Rows, each with the tier of its hidden value:
[-163  -35 -235 -193 -168 -107  474  -74  -64  -35  -68  159    3   53
 -206 -146   60  103  -34 -149  207   75 -185   39 -217 -279  122  102
 -198 -118   14  174  291  225 -353 -149 -200 -167   37  277  -68   51
  299   51  520  -35   83  177 -305  -52  -94  342] : fz
[-339  116  367   95   15  262    0  367 -178 -142   44   -2   56 -201
  148 -222  -82    5  190 -193  130 -152   79 -113 -130  200 -189  152
 -177  -23  -74  169 -252   94 -314  -68  -49   85  264 -203   44  -11
 -126  -73   24  -73   78   58  197   25  187 -249] : qn
[  94  360  -44  338  211 -191 -160 -127 -157   93 -182   44  -40    9
   58  147  -18 -204  -45 -216  -78   33  183   43   -7   58 -182  -87
   27   54  452 -116  -19  116  185 -163 -156  167   83    4  -94  180
    2  219  100  -58   11  120 -236 -235  -53  -93] : pr
[  58  -10  -64  104  280 -203 -203  233   16 -147  275  -36   59  -11
   66 -106   62 -143   23 -109  100   -8   99  -59 -109  -97 -167 -127
  319 -248  158   52  121  115   89  -68   91   71  -21 -136   60  277
  -82  272 -187  113  223   64 -138 -117    6   18] : Bz
[-451 -139   70  166   69  -60   50  -64  -57 -144 -174 -109    8 -203
  187  -34 -121  175   -2 -267  118 -272  -97 -129 -345 -307  -73 -105
   60   12  -56  273   81   38  -85   19 -386  -80   38 -121  -38   65
 -121  -75   79  -36   84   13  -40  -15 -122  -42] : zf
[  90  -62 -265   42   61  -44    6  -21   -4 -128  -15  160  -53   19
  -45  137   81   23   60 -181   41  -35  -70  -69   37  -75 -151   58
  -45   10   51    4   83   29   69  -91    3  -71   -6  -38  -43  115
  -11   95    4  -62   80  169 -191  -21  -89   74] : Pj
[ 221    1 -307 -256   80 -150 -258 -147  270 -192  157  -53   45 -100
   -1  111   49 -157   30   73  -81   86  178  -54  243   20  -85   -6
  478  -88 -175   67  -84 -146   48  148  147 -163 -145  -42  -16  173
 -107  -99 -302  -48   73  -65  119  -27 -124 -164] : zf
[  10  133 -173  178  131 -210 -118  -59   74  -78 -467  127  107 -114
  174  383    3  -40   87  -71 -153 -268 -162  -38   45  -81 -101    6
  196  154  276 -301   -6  111  240  -83 -379   24  -58   73   25   33
 -238  -52  -28  -45  -40 -258    2   99 -284  -22] : Pj
[  94  135   28  134   48 -141   18   15  123  104 -131  -63  -30   78
 -121  240   54  -52  -54  114  -74  -28   50   76   95   82  151  -37
  142  -14  162 -110   12  116  -54 -104   -1  101   31  132   77 -208
 -120   51 -116   82  -73 -149  -46  -84 -130 -101] : pr
[-442   96  103  -44  169 -131   48 -207 -120  142  190 -151 -161  -40
   -1   14  -16  -52 -192 -196  144   82 -109 -239  -90  -91 -237 -155
  151 -116   12   78  -43 -189  -93   53 -186  -36  104  -63   -3  343
  -94 -205   58 -143  105  153 -277 -300   40  161] : rm
[ 440 -175 -423 -229   50 -114 -167 -117  205 -355  -57   56  321 -113
    5  334  221   55  169  144 -356 -121  -47 -334  588 -160 -224  236
   73  323 -235 -298 -301 -306  375  263  187  -29   35   16  197   24
 -186    8 -516 -211 -178  -22  111  187 -217  189] : bs
[ 233  -28 -300 -368  137   81   29   89  191  -38   60   35   65   58
  -33  245  193  -32 -102  110  -61  -27 -121 -128  291  176 -131  234
  331  -18 -171    6  -67 -256  -15  235  229 -187   77   -9   89 -100
 -293 -210 -486  -83  -37 -136   91   53  -53  162] : bs
[-326   57  219  153  157   46  -47 -225   88  243   -7 -153 -326  -93
  -28  274   10   33  -15  -10  102 -143   43 -103  -29  206  -89  -55
  -45  142   38   71  -36 -251   41 -106 -140  -37   97  -30  -86 -126
 -282 -461  -42 -228   -4   -2  -18  -65  -56  -15] : Dl
[ -10  -97  -57 -209   16   48  183  178   86 -142  155   10  -25  -21
 -174   63  243  -48  -15   86   -8 -168  -82 -226  141   -3 -257  111
 -189   92 -123  144 -197 -164  -72   -6  136   86  306   46  -77  -60
 -115  -43  -54  -75 -138  178 -142   66   89  208] : bs
[-436   35   94  -97  209 -263   22 -188   39  156  208 -140 -164  -76
   53 -123  -30 -159 -114 -189   92    6 -130 -254 -163 -144 -195 -188
  482 -149  106  174   85 -112 -105  129 -372 -107   33 -134    7  330
 -124 -244   40   -7   18   97 -150 -299  -34   68] : fz
[  79   29 -141 -161   46   64  154  274   42 -183  196  -58  104 -118
   15 -106   71 -122   85  116   77  -50   55 -143   39   79 -270  235
  -38  -80 -137  209 -230  -96 -120  163  305  -74  114  -10    1   35
  -69   74 -196  -88   39   95   27  100  157  110] : Bz
[  37   12 -376 -309   64 -180  111   90    2 -216  298   52   69    4
  -39 -204  103 -125  -43  -46  163   63  -26   14 -170 -101 -182   90
  217 -304   16  277   95   32 -153   52   64 -216  -34    2 -178  348
   96   11   69   56  150  154 -191  -38   20  140] : mp
[-361  -62   62  -60 -146  219  374  278 -379  -99 -245  252  -24  -45
   43  -36  -73  299   -9 -289  429 -134 -406 -165 -141 -192 -183  288
 -527    2 -235  218 -150  228 -310 -153 -109 -154  174   99   42  -16
  270   57  369 -217  255  189 -262   35   78  345] : Pj
[-357  191   19   95  -91   36  196  122 -156   11 -174  -12  -56  -56
   62  -30 -199  -15 -119 -324  287  130   21  -20 -158 -165  -39 -124
    3 -213  -43  165   31  218 -264  -97  -42  -25   22  112   63  203
  108  276  363  -93  347   73 -231 -176   93   78] : rm
[ 124  251 -254  126 -110 -257  -35  -29  238  140   16 -132  -37   42
   24  140    4  -70  152  131 -153   25  243  127  198   70    7   62
  227  146  334 -108  -84  -64  282   74   41 -149  -63   20  -77   -4
  -38  -83  -28  -40  -93  -10   78  -11 -205  -75] : Pj
[ 345  145 -275   31  195    6 -118  134  -31 -101  236  129  -64  102
  -35   60   27 -151   30  -56   91  203  148  156   81  223  -99   64
  170 -229   39   21  -22   96  -46  -54  356  -66  -40 -131  -67   90
  -13  208 -220   34  216   37  -54  -83  -15 -133] : Dl
[  33  -27  -39  -82  108  -95 -220  430   -4 -297  415   -7  196   31
  -25  -96   98   42   58   59  212  122   53  107  -30  -46   18  -58
  171 -396 -101 -148   36  216 -129 -223  307   65  -68  -14  133  258
   12  185 -175  115  428 -141  -44   10  -23   12] : Bz
[  74  140  -70  116  150 -200   40 -214  201  166 -181   17 -178  -32
  -50  255   58 -287  128  -47 -185 -227   72 -196  103  262  -80   80
  296   96  393   55   76 -138  185   88 -218  -57    0  -29   -4  -43
 -413 -258  -76   14 -318   92   -4  -33  -23 -121] : bs
[-424  -85   39 -326  -55   83  319 -375   63  262  -48  -18 -347 -130
  -96  -39  -48  -48  -77 -300  268  -12  -84 -465   26   -7 -156  133
   86   40 -215  535  107 -313 -199  197 -212 -375   52   62   49   90
  -34 -434  261 -338   -5  396 -158 -200  161  301] : pr
[ -43  252   17  127   67 -113 -111  500 -156 -160  285  -47  199   80
   74 -151   89  -24   38  -23   34   19  139  177  -83   21 -141  -24
    6 -163  280 -138 -141  191    4 -179  129  189  213 -100  -69  222
    5  214    8  126  164  -15  -74  -44   11  -43] : bs
[  -6  118 -146 -138  197 -416 -335   -2  -18 -291  312   71  146  -63
   24  -64  121 -116  117   24   63   -7   98   96  -52  -98  -70 -127
  277 -215  182 -148   -9  123  144 -257 -156   25  -49    5 -175  469
   22 -159  169   51  215  -90  -76   18 -209   14] : Bz
[  83   79  -58  260 -105 -168  241  329   50  173  -41    9  -27  131
    8  -39    1  -21  234  -49  -20 -142  -15 -111   75   43  -27  257
   64   53  427   36   32  146  152  103   39 -122   10  -67  195 -111
  -43  183  -52  114 -156  222  -59  -34   15   58] : qn
[ -48  187 -168  278    1 -108 -293 -103   90 -119 -186 -222  -10 -127
   55  520   52   92  -58  142    8 -176  266  132   43    9 -154 -122
 -227  146  114 -152 -195 -179  407 -252  118   84  -57  188 -242  115
 -169 -105  -31 -238  186 -104 -168  126 -130  -33] : Dl
[ 190   42  -21   28 -128 -112  245 -143  401  258  205 -187 -295   57
 -359   76  108 -164  195  336  -69   24  321   13  190  309  199  145
  -15   85  129  201   30 -146  -63   26  261 -109   -8  142  -31 -377
  -92 -202  -47   -5 -291  176   64   -2    6  -98] : Dl
[  46 -122 -103  236  235 -113   67 -217  -90 -221 -371  110  148  -24
  -77  336  140  158 -124  -96 -188 -215 -251    3 -125 -308   37 -137
 -211  159   47 -238  120  148  -48 -211 -337  289  176  110  -28 -182
 -127  201  -60   28 -122 -158 -230    4 -331   72] : pr
[  27  191 -328    2 -138  -79  -89  318    2 -101  125  -55   95   -7
  211  -25   23   46  165  -32   54 -122  164   31   72   84 -309  285
   58   46  240  118 -221 -119  329  123  174 -287   -8 -144 -159  258
  -14 -107  -64  -98   94  177   27  103   12   11] : Pj
[ 105  -67 -311  -36  131 -101 -120 -139  317 -102 -127  -35  -50  -53
    8  381  129    5  -36   98 -119 -214   10   52   59   -3  -29  -57
  281  108    8    7   68 -159  176   -3  -75  -94  -29   15 -166 -124
 -311 -222 -238  -33  -50 -211   58  128 -282  -49] : mp
[  64  255 -186  366    8  -65 -112   98   17    4 -524    1  184  -44
  253  416  -44  110   84  -79 -169 -228   39   81  100   16  -49  105
   36  243  351 -329  -61   54  367  -30 -141    5  -13   53   70  -84
 -244   59 -134 -111   10 -236   69  119 -237  -31] : pr
[  14   90  -72   82  138  -86  -61  102  -26 -139  -12   33   57  -15
   24  103  -20  -45  -29  -32   39   35  -57   91  -66  -27  -25  -69
  163 -180    7  -98  -25  194 -164  -99   -5   61  -25  -15   20   65
  -58  151 -118   78  154 -166  -56  -60 -113 -141] : zf
[-321  178  105   42   -5 -496 -180 -377  198  174  -54 -343 -274 -115
  -15  140 -132 -204 -200   57   99  -82  232  -58  -59 -162   10 -342
  490  -85  140  367 -107  -50  112  -13 -302  -90 -149  129 -193  214
   17 -231  212   15    2   42 -203 -278  -98 -205] : Pj
[ 406 -143 -556 -197   44 -336 -321  -47  207 -469  -77    8  475 -149
  205  140  150   62  171   78 -333 -203   20 -178  334 -344 -201  178
  381  198  -36 -163 -165 -142  473  290  -20 -155 -123  -58   80  231
  -84   57 -454  -50  -90  -82  149  183 -327   59] : fz
[ -96   46  -40 -269   51 -102  127  -28  -53  -27  290  130  -52   16
 -108 -200  131  -71  112 -108   36   29  -30 -128   72   26 -122  125
   31   15   47  117  -59  -55 -117   -9 -135  -90  239  -74 -102  137
   49 -251  219  -71  -86  219  -39  -73  -38  159] : bs
[-442  -34  140 -134  152  447  394  134 -303  -84 -192  290  105  -82
    3  -37   35  205   -2 -390  249  -44 -422 -100 -347  131   -5  234
 -312 -174 -182  -84  307  119 -646 -173 -269  -22  234   30  181  -55
 -246 -237  150 -167  212 -130   -7   64   70  246] : bs
[-193  106  103   22  -74  -41  190   93  -64  123  218 -104 -167   12
 -143  -71   38  -83  -10  -40  147   72   32 -210   68   11 -239   57
 -208  -19   46  145 -188  -67  -98  -22  138   19  154   40   17  138
  109   64  132 -122   15  360 -281 -194  194  141] : qn
[ 162 -102 -234 -126   29 -169  -83 -244  129 -135  -29   69 -124  -44
 -167  307   54  -20   40   51  159  -41   53 -109  170    7   46   47
   69 -107 -158  125   24  -50   98 -110  135 -179 -216  175   -4   78
  -42 -136   -9 -113  149   70 -165   48  -80   70] : Bz
[ -82  260  -94  148 -211 -238  103   62  208  222  217 -158 -335  126
 -183  175   16  -74   89  232   92   59  234  212  123  141   40  -69
  -43   25  272   23 -173  -12  142 -180  177  -84    1  114 -256  -33
   62 -145  281  -17    9   95 -139  -27  -95  -41] : mp
[-247  139    5  142   88  -95  112 -387   37  243 -129 -111 -227   35
  -79  272   -1   89 -159  -36  -41   -2  -29  105  -73    1   94 -148
   21  150  121  -32   48 -108  -62  -81 -298  -23  130   49 -179 -168
 -115 -305  105 -113  -95  -97  -98 -155 -279   -6] : qn
[-195  -54 -179 -139    2   -7    8  248 -366 -331   43  206  197  -72
  140 -188   16  146   17 -390  338  -62 -209 -196 -192 -244 -346  214
 -177 -221  -49  167   12  144  -61  -90  -55 -173   -8  -44   24  528
  203  126  187 -117  370  308 -324  -35  128  264] : fz
[ -69 -131 -107  100  163  -28   83  161 -363 -232   93  220  194   78
  116 -165  100  314  129 -326   29 -181 -253  -41 -189 -184 -123  213
 -200   63  142  -11   58  117   21  -38 -234  -61  249 -288  -30   70
   14   -1  -17   30   -5  165  -85   19 -190  168] : rm
[ 207  158  -34  154  -37 -143   33  362  -73  -43  392  -88  143  169
 -194 -212  288   -4  156  109  -43  -30  326  122  -28  142  -81  212
 -363   -1  480  -17   31   43  138 -216  285  160  237   27 -100   66
   92  153   34   84 -100  360 -197  -21  120   95] : bs
[ 109   65   14  293  120  224  195    2  -18   11 -109  122 -114   76
 -195   38   63  -29   28 -222  -36   36  186  202 -192  212  183  -22
 -228  -22  157   79  327  197 -337 -263   19  189  214  -17  -69 -335
 -138  225   78   68  -47   70  -42  -71  -24 -201] : rm
[ -28  -73  -57  -96  -12  138  187   92  -11 -122    1  164  -59  -98
  -98   10   70  -20  176  -92  151  -95  -87 -192   11  110 -161  260
 -245  -20 -106  140   -9    4 -184  -70   69  -99   52   40   39   -3
  -48  -72   63 -142   42  198  -68   90  118   98] : mp
[ 327  -10 -414   -4  106 -266 -434 -201  -58 -519 -282   -3  545 -254
  215  237  157  120  119   14 -266 -283  105 -140  137 -252 -293  231
  -84  232   81 -220 -171 -140  497   45 -107   -7 -113   84  -23  344
  -48    1 -315 -205  -19   -2  -30  187 -210   34] : Pj
[ 428 -197 -453 -175  100   22 -193  -72  230 -478 -152  -16  473 -241
   69  251  200   23  128  102 -315 -133   21 -267  287 -122 -232  259
   67  137 -253 -225  -55 -246  166  245  213  -15 -110   63  234   87
 -266  122 -654 -176  -51  -94  137  217  -93   45] : Pj
[ 262   74 -331 -166  131 -253 -135 -227  284 -191  121 -148   79  -88
 -120  119  150 -211  -86  233 -140   44  274  121   43  -42  -15 -118
  278  -69  -10   82    9 -103   16   -1  100   21  -41  155 -217   74
  -61   -5 -141    4  -26 -103  -29   -2 -161  -83] : Dl
[-281  -12 -251  251   59  127  223 -193   70   91 -182  -18 -267  -40
   39  285    6   73  -51 -302   -1 -147  -77  -66 -179  -30 -223  -76
 -120  174  140  105  179 -227   80    8 -180 -105  110 -111 -209   -5
 -298 -112   80 -181  -19  158 -191  -19  -96   85] : fz
[ 191   33 -208  114 -105  186  216  226   48  -52 -107  128   81   66
 -101  168  152  188  230   82  -19 -117   -4  157   18  246   63  389
 -398  117  145 -152   97   49  -53 -145  185  -86   62   90    4 -304
 -111  -71  -88  -79  -41  -15   69  239  -76   54] : zf
[ -42 -266 -295 -221  264   13   71   49  -42 -230   96  237   -7   -7
  -82  141  224   20  -93 -221  229 -103 -384 -256 -139 -142 -298   60
    4 -228 -107   27  294  -46  -70 -123  -20  -90  -28   24   36  306
 -154   -7  -94  -74  245  133 -378   11   28  397] : Dl
[-389  -26  135  156 -174  149  392  286 -172  -11 -180  102  -28  -65
   32 -156  -69  195  163 -273  232 -188 -157 -108 -234 -113  -50  194
 -395   55   54  195   50  213 -247 -126 -188  -67  181   17   58  -99
   79   63  371  -84   67  206  -98   50   66  152] : fz
[  95   69 -138 -120  -86    6  -26   22   52 -140  235   -6  -12  -99
  -33   59   32   11  299  151   49   -8  173  -79  267  234 -119  298
 -139   62 -129   32 -339 -190   89   62  291 -205   -5  -42  -43   44
  -58 -293  -87 -211   29  110  154  170    3  -20] : Bz
[-163  175   13  204  203  223  124  145    5   21 -351   -3   16  -43
  138  208  -82  -28 -162 -200    2  -90  -47  147 -251  146   49  -90
  212 -116   58    9  166  132 -316  -31 -139   85  137  -42   21 -228
 -391   82 -153   50   96 -345   95  -22  -70 -183] : rm
[-209  109 -192   73  -60   73  201 -345   -1  128 -309  -40 -138  -21
  -82  383   76  194 -147  -92   16  -85  -19   34  -32  -23  -46   33
 -355  265   61  -13   59 -225   62 -129 -167  -80  140  214 -219 -104
  -84 -282  226 -323  -18   51 -216    8 -166  237] : pr
[-181  229   28  304  246   38   13  -56   18  137 -355   35 -179  -21
   80  325  -57 -140 -137 -261  -15 -122    6   71 -171  134  -37 -211
  202  -13  272  -28  170   78  -48 -154 -278  131  121  -24  -84  -84
 -372    9   55    0   38 -175  -83 -105  -95 -138] : bs
[ 136   -3  -87   19   14 -137  -60   73  262  -20  134  -82 -164   62
 -171  246   96  -95  -12  209  -18  -32   71   49  169   87   16  -79
  188  -61  -15   29 -110    4   -9  -78  197   26  -21   27  -58 -127
 -119    8 -203   99  -28  -58  -52  -25  -96 -174] : zf
[-449  -42  244   52  -69  151  226   58 -321  -36 -285  265  -66 -139
  -12  -29  -25  171  143 -407  330 -213 -265 -303 -170  -63 -153  227
 -521   47    0  107   64  170 -207 -295 -344  -38  133  109  110  111
   84 -133  489 -247  152  294 -252    0  134  251] : qn
[  45  154 -103 -181   17  126    4 -147   10    3  150  165 -184  -44
 -129  103    4  -82  169  -27  152  185  105   23  175  358  -27  195
  -69  -72 -139   -2  -89  -74 -185 -112  161 -192  -24   23  -68   43
  -29 -331   93 -232  151   48   76   18   -1  -55] : Dl
[ 104   29 -336 -109  -60  -78   71   29   43   33  227   81 -176  146
  -92   71  117   49   51  -26   99   22    5   36  122   82 -145  187
    0   26  108  147  -44 -113  132    5  148 -279   28  -77 -202   74
   69 -168   24  -73   19  248 -145  -23  -84  113] : Pj
[-202    1  -43  -72  218  316 -319  355 -229 -558 -106  236  355 -224
  266   86   18  109   33 -368  144 -105 -159  -17 -188   51 -245   28
   26 -285 -253 -226   16  157 -267 -230  -57  107   34 -156   91  369
 -309   19 -189  -73  479 -286   96  148   25 -173] : qn
[-512 -152  319  158  136  210  225   70 -192    7 -125  217 -175  -97
    2  -19  -59  171  113 -386  259 -154 -361 -177 -293  -41  -25    0
 -234  -37  -86   22  196  204 -399 -254 -388   35  164 -107  129  -91
 -134 -130  234  -79  142   25  -76  -37  -31   65] : zf
[ -48   -6  -94   97   -4  -24  140   80  132  138 -128  -44 -203    2
  -42  215   16  -36  -20  -33  162 -144  -29 -142    5   40 -127   90
   22   -6   99  201   68  -47   77   -5   81 -142  -55   90   37  -61
 -116   10  -42  -86   55  144 -197  -26   65  135] : mp
[ 328  263  -76  131  -37  -19  179  116  337  125  282 -137 -236  113
 -320  216   78 -269  150  465 -127  168  330  274  253  472  172   18
   -6  -50   86  -94 -228   -6 -173  -70  514  110   73   88 -114 -404
 -182   28 -175   95 -161 -133  138   63  -35 -291] : Bz
